Here is a tiny trained network, its code and every weight. The questions are about switching its units off for an input and a class, where a switched-off unit gives its printed mean instead of its output.

import numpy as np


def w(rows, s, z=0):
    codes = np.array(rows[::2]) - 128.0
    scale = np.full(codes.shape[1], s)
    scale[-1] = z or s
    return codes * scale


def f(y):
    return y / 2 * (1 + np.tanh(0.7978845608 * (y + 0.044715 * y**3)))


def log_softmax(a):
    a = a - a.max(-1, keepdims=True)
    return a - np.log(np.exp(a).sum(-1, keepdims=True))


def net(x, mask):
    res = np.array(x, float).reshape(1, 5) / 4 @ E
    y = f(res @ A[0][:, :-1].T + A[0][:, -1])
    res = res + np.where(mask, y, B[0][:, -1]) @ B[0][:, :-1]
    return log_softmax(res[-1] @ U[:, :-1].T + U[:, -1])


A, B = {}, {}
E = w([
[152,22,120,214],'x0',
[198,117,213,86],'x1',
[205,135,1,89],'x2',
[129,129,131,127],'x3',
[88,54,144,48],'x4',
],0.0092)
A[0] = w([
[133,161,184,187,106],'N1',
[88,87,114,42,31],'N2',
[219,90,198,47,241],'N3',
[125,4,170,197,69],'N4',
[65,153,195,186,153],'N5',
[168,63,135,185,23],'N6',
[115,118,166,140,252],'N7',
[62,131,175,167,183],'N8',
[36,71,112,78,140],'N9',
[25,106,72,135,114],'N10',
[215,198,130,169,166],'N11',
[134,150,81,163,154],'N12',
[128,167,118,175,72],'N13',
[130,188,147,60,103],'N14',
[86,107,147,95,135],'N15',
[146,188,137,204,77],'N16',
[102,226,139,59,59],'N17',
[101,62,119,48,60],'N18',
[155,204,143,181,50],'N19',
[215,111,206,130,113],'N20',
[5,119,71,194,91],'N21',
[142,190,143,186,98],'N22',
[188,53,100,159,78],'N23',
],0.012,0.0029)
B[0] = w([
[152,120,107,98,176],'N1',
[89,78,157,104,186],'N2',
[166,172,122,105,255],'N3',
[93,146,132,162,221],'N4',
[134,104,2,116,220],'N5',
[45,149,161,164,167],'N6',
[162,149,84,119,176],'N7',
[157,115,41,103,205],'N8',
[138,101,164,75,203],'N9',
[180,180,178,86,190],'N10',
[149,66,111,130,212],'N11',
[146,124,133,76,170],'N12',
[109,94,200,104,151],'N13',
[55,158,110,200,213],'N14',
[143,90,123,164,166],'N15',
[157,79,180,108,179],'N16',
[44,102,141,217,235],'N17',
[153,69,151,116,192],'N18',
[154,60,174,177,178],'N19',
[144,206,148,117,196],'N20',
[162,216,187,91,212],'N21',
[134,57,162,112,174],'N22',
[59,154,105,187,180],'N23',
],0.0081,0.0093)
U = w([
[20,154,137,203,68],'0',
[143,120,125,107,255],'1',
[177,7,207,101,88],'2',
[192,235,177,90,83],'3',
[151,101,2,100,129],'4',
],0.0093,0.0081)

Each question gives the input, the list of numbers given to net, and the class t.
The units are the neurons (one row each of A and B). Each row of codes is followed by its name. A weight is (code - 128) times the scale printed after its matrix; where a second scale follows, it is the last column's (A, B and U).
mask holds one flag per neuron, in row order. A switched-off neuron (its flag False) gives its mean, the last column of its row in B, instead of its output. The means were averaged over made-up inputs and are rounded, as every weight is.
A unit's drop is (log p(t) with every unit on - log p(t) with that unit switched off) / (log p(t) with every unit on - log p(t) with every unit switched off).
The circuit of an input: a set's keep is (log p(t) with only the set's units on - log p(t) with every unit switched off) / (log p(t) with every unit on - log p(t) with every unit switched off). Starting from the 12 units with the biggest drops (on a tie, the unit counted first), units are removed one at a time, each time the one whose removal leaves the highest keep (on an exact tie, the one counted first), for as long as the keep stays at least 0.8.
circuit, biggest first: the units of the circuit, biggest drop first
k most important neurons: the k neurons with the biggest drops, biggest first
drop when u is switched off: that unit's drop, to one decimal
input [-4,-8,7,4,5], class 3: circuit, biggest first	N10, N21
input [-3,8,-8,-6,1], class 3: circuit, biggest first	N20
input [-6,-8,-1,-2,-6], class 3: 4 most important neurons	N21, N10, N12, N2
input [6,-2,-8,0,5], class 4: circuit, biggest first	N5, N8
input [-6,2,7,-2,8], class 2: circuit, biggest first	N18, N2
input [-5,5,-7,1,-7], class 2: 3 most important neurons	N19, N22, N16
input [7,8,-7,-6,6], class 3: circuit, biggest first	N20, N3
input [-2,4,-5,0,1], class 4: 2 most important neurons	N5, N21
input [-6,5,2,-4,3], class 0: circuit, biggest first	N17, N14
input [4,-5,-3,-3,-4], class 3: 3 most important neurons	N21, N17, N10
input [8,8,-5,-2,-8], class 0: 2 most important neurons	N6, N4
input [6,0,1,-6,-7], class 2: 2 most important neurons	N16, N14
input [6,-3,-3,-1,5], class 0: 4 most important neurons	N4, N6, N23, N3
input [8,-2,7,3,-4], class 0: 2 most important neurons	N23, N6
input [-3,-5,-8,0,8], class 2: circuit, biggest first	N9
input [-5,3,6,-1,8], class 2: 2 most important neurons	N18, N2
input [-8,3,-6,3,2], class 0: 2 most important neurons	N17, N14
input [-2,8,3,5,1], class 3: 2 most important neurons	N3, N20
input [0,-5,-4,-1,-4], class 3: drop when N11 is switched off	0.1
input [-7,2,-5,0,3], class 0: drop when N14 is switched off	0.2
input [-6,-8,-2,-1,0], class 3: drop when N22 is switched off	0.0
